Below are the code and all the weights of a small trained network. Each question names an input and a class and asks about switching units off, where a switched-off unit gives its printed mean instead of its output.

import numpy as np


def w(rows, s, z=0):
    codes = np.array(rows[::2]) - 128.0
    scale = np.full(codes.shape[1], s)
    scale[-1] = z or s
    return codes * scale


def norm(h):
    return h / np.sqrt((h * h).mean(-1, keepdims=True) + 1e-5)


def f(y):
    return np.maximum(y, 0)


def log_softmax(a):
    a = a - a.max(-1, keepdims=True)
    return a - np.log(np.exp(a).sum(-1, keepdims=True))


def net(x, mask):
    res = np.array(x, float).reshape(1, 8) / 4 @ E
    u = 0
    for l in range(2):
        y = f(norm(res) @ A[l][:, :-1].T + A[l][:, -1])
        res = res + np.where(mask[u : u + 8], y, B[l][:, -1]) @ B[l][:, :-1]
        u += 8
    return log_softmax(norm(res)[-1] @ U[:, :-1].T + U[:, -1])


A, B = {}, {}
E = w([
[126,131,130,132,130,129,119],'x0',
[39,184,72,170,174,102,111],'x1',
[118,141,164,12,198,62,78],'x2',
[166,251,153,121,146,194,137],'x3',
[104,118,24,29,73,216,66],'x4',
[169,88,85,142,233,164,145],'x5',
[211,151,71,158,110,65,62],'x6',
[128,126,129,133,127,128,123],'x7',
],0.0027)
A[0] = w([
[209,97,152,75,75,112,180,45],'0.n0',
[119,109,164,197,171,107,177,197],'0.n1',
[130,137,152,46,175,82,92,2],'0.n2',
[82,168,200,116,29,82,111,96],'0.n3',
[252,158,62,169,102,45,32,57],'0.n4',
[207,253,132,108,123,147,150,82],'0.n5',
[98,95,81,104,109,181,101,104],'0.n6',
[108,158,140,117,36,111,104,105],'0.n7',
],0.0055,0.0052)
B[0] = w([
[186,109,184,133,109,147,40,156],'0.n0',
[162,152,112,50,118,146,101,252],'0.n1',
[115,146,188,48,182,47,40,150],'0.n2',
[183,88,61,111,252,167,155,194],'0.n3',
[48,99,180,36,125,183,255,206],'0.n4',
[33,58,184,159,173,184,58,182],'0.n5',
[191,192,147,62,101,86,99,182],'0.n6',
[173,99,79,132,245,144,144,173],'0.n7',
],0.0057,0.0039)
A[1] = w([
[77,172,126,91,127,147,226,108],'1.n0',
[158,138,240,209,194,45,193,149],'1.n1',
[131,3,78,105,88,29,131,84],'1.n2',
[43,138,69,121,168,72,133,143],'1.n3',
[154,114,62,187,119,191,182,129],'1.n4',
[156,123,147,47,186,160,101,251],'1.n5',
[53,221,66,175,157,79,120,109],'1.n6',
[145,125,111,255,4,189,179,131],'1.n7',
],0.0056,0.0028)
B[1] = w([
[130,52,155,126,79,102,172,156],'1.n0',
[90,142,1,60,47,189,67,163],'1.n1',
[76,244,181,196,177,229,114,169],'1.n2',
[209,117,186,127,101,164,145,167],'1.n3',
[107,137,135,110,195,35,114,154],'1.n4',
[116,128,99,229,91,69,162,254],'1.n5',
[214,52,203,127,97,149,101,151],'1.n6',
[97,150,175,60,177,31,92,147],'1.n7',
],0.006,0.0087)
U = w([
[98,157,170,48,205,4,77,132],'0',
[71,87,150,92,90,151,236,174],'1',
[136,176,7,73,43,180,74,87],'2',
[53,175,196,200,183,238,77,77],'3',
[203,96,45,186,213,123,176,44],'4',
[254,63,224,141,86,141,86,25],'5',
[120,134,122,178,110,77,135,255],'6',
[123,136,134,177,101,84,132,238],'7',
],0.009,0.0029)

Each question gives the input, the list of numbers given to net, and the class t.
The units are the neurons (one row each of A and B). Each row of codes is followed by its name. A weight is (code - 128) times the scale printed after its matrix; where a second scale follows, it is the last column's (A, B and U).
mask holds one flag per neuron, layer by layer. A switched-off neuron (its flag False) gives its mean, the last column of its row in B, instead of its output. The means were averaged over made-up inputs and are rounded, as every weight is.
A unit's drop is (log p(t) with every unit on - log p(t) with that unit switched off) / (log p(t) with every unit on - log p(t) with every unit switched off).
The circuit of an input: a set's keep is (log p(t) with only the set's units on - log p(t) with every unit switched off) / (log p(t) with every unit on - log p(t) with every unit switched off). Starting from the 12 units with the biggest drops (on a tie, the unit counted first), units are removed one at a time, each time the one whose removal leaves the highest keep (on an exact tie, the one counted first), for as long as the keep stays at least 0.8.
circuit, biggest first: the units of the circuit, biggest drop first
top k neurons: the k neurons with the biggest drops, biggest first
k most important neurons of layer l: the k neurons of layer l with the biggest drops, biggest first
input [2,-4,-8,6,7,5,1,4], class 0: circuit, biggest first -> 1.n7, 1.n4, 0.n1, 0.n3
input [-2,-1,-2,-6,-3,6,-3,2], class 3: circuit, biggest first -> 1.n2, 0.n3
input [4,-8,5,-8,7,3,5,-1], class 3: 2 most important neurons of layer 1 -> 1.n2, 1.n1
input [-3,7,-8,7,-7,-1,6,-5], class 0: top neuron -> 1.n7
input [5,6,5,-8,-3,8,4,-2], class 3: circuit, biggest first -> 1.n2, 0.n3, 0.n7, 1.n4
input [5,-1,-6,-8,4,0,-7,7], class 3: circuit, biggest first -> 1.n2, 0.n4
input [0,3,-6,-8,-2,-1,-7,2], class 3: 2 most important neurons of layer 1 -> 1.n2, 1.n5
input [-7,2,5,-4,2,-3,-3,8], class 6: circuit, biggest first -> 1.n5, 0.n4
input [-3,1,-8,2,7,-7,6,-7], class 0: circuit, biggest first -> 1.n4, 1.n7, 0.n1
input [2,8,-2,-3,5,4,-4,-5], class 5: 2 most important neurons of layer 1 -> 1.n6, 1.n3
input [-7,-5,3,-2,-2,6,-5,-2], class 7: circuit, biggest first -> 1.n5, 0.n3, 0.n4
input [-5,-2,-3,-2,7,-4,8,1], class 1: 2 most important neurons of layer 0 -> 0.n4, 0.n1
input [-1,-6,4,0,4,-8,3,-5], class 4: top 2 neurons -> 0.n3, 0.n7
input [-5,0,4,8,3,-8,-3,-4], class 3: circuit, biggest first -> 0.n5
input [-1,-7,-3,6,0,5,8,4], class 1: top 2 neurons -> 0.n4, 1.n2
input [-3,-7,5,4,-7,4,-5,2], class 2: circuit, biggest first -> 1.n1, 0.n4
input [-8,-4,1,-8,-6,-5,-3,2], class 3: circuit, biggest first -> 1.n2, 0.n4
input [-6,6,-7,3,3,-2,5,4], class 0: circuit, biggest first -> 1.n7, 1.n4
input [-7,-3,5,6,-5,-2,-8,3], class 1: top 2 neurons -> 1.n2, 1.n1
input [3,-3,-4,-7,-3,-3,0,-1], class 3: circuit, biggest first -> 1.n2
input [1,1,-5,4,2,1,-5,-2], class 0: top 3 neurons -> 1.n7, 0.n4, 1.n4
input [2,2,0,8,4,4,7,-4], class 3: top 2 neurons -> 0.n5, 1.n1
input [5,-4,-8,7,7,6,8,2], class 0: 3 most important neurons of layer 1 -> 1.n7, 1.n4, 1.n1
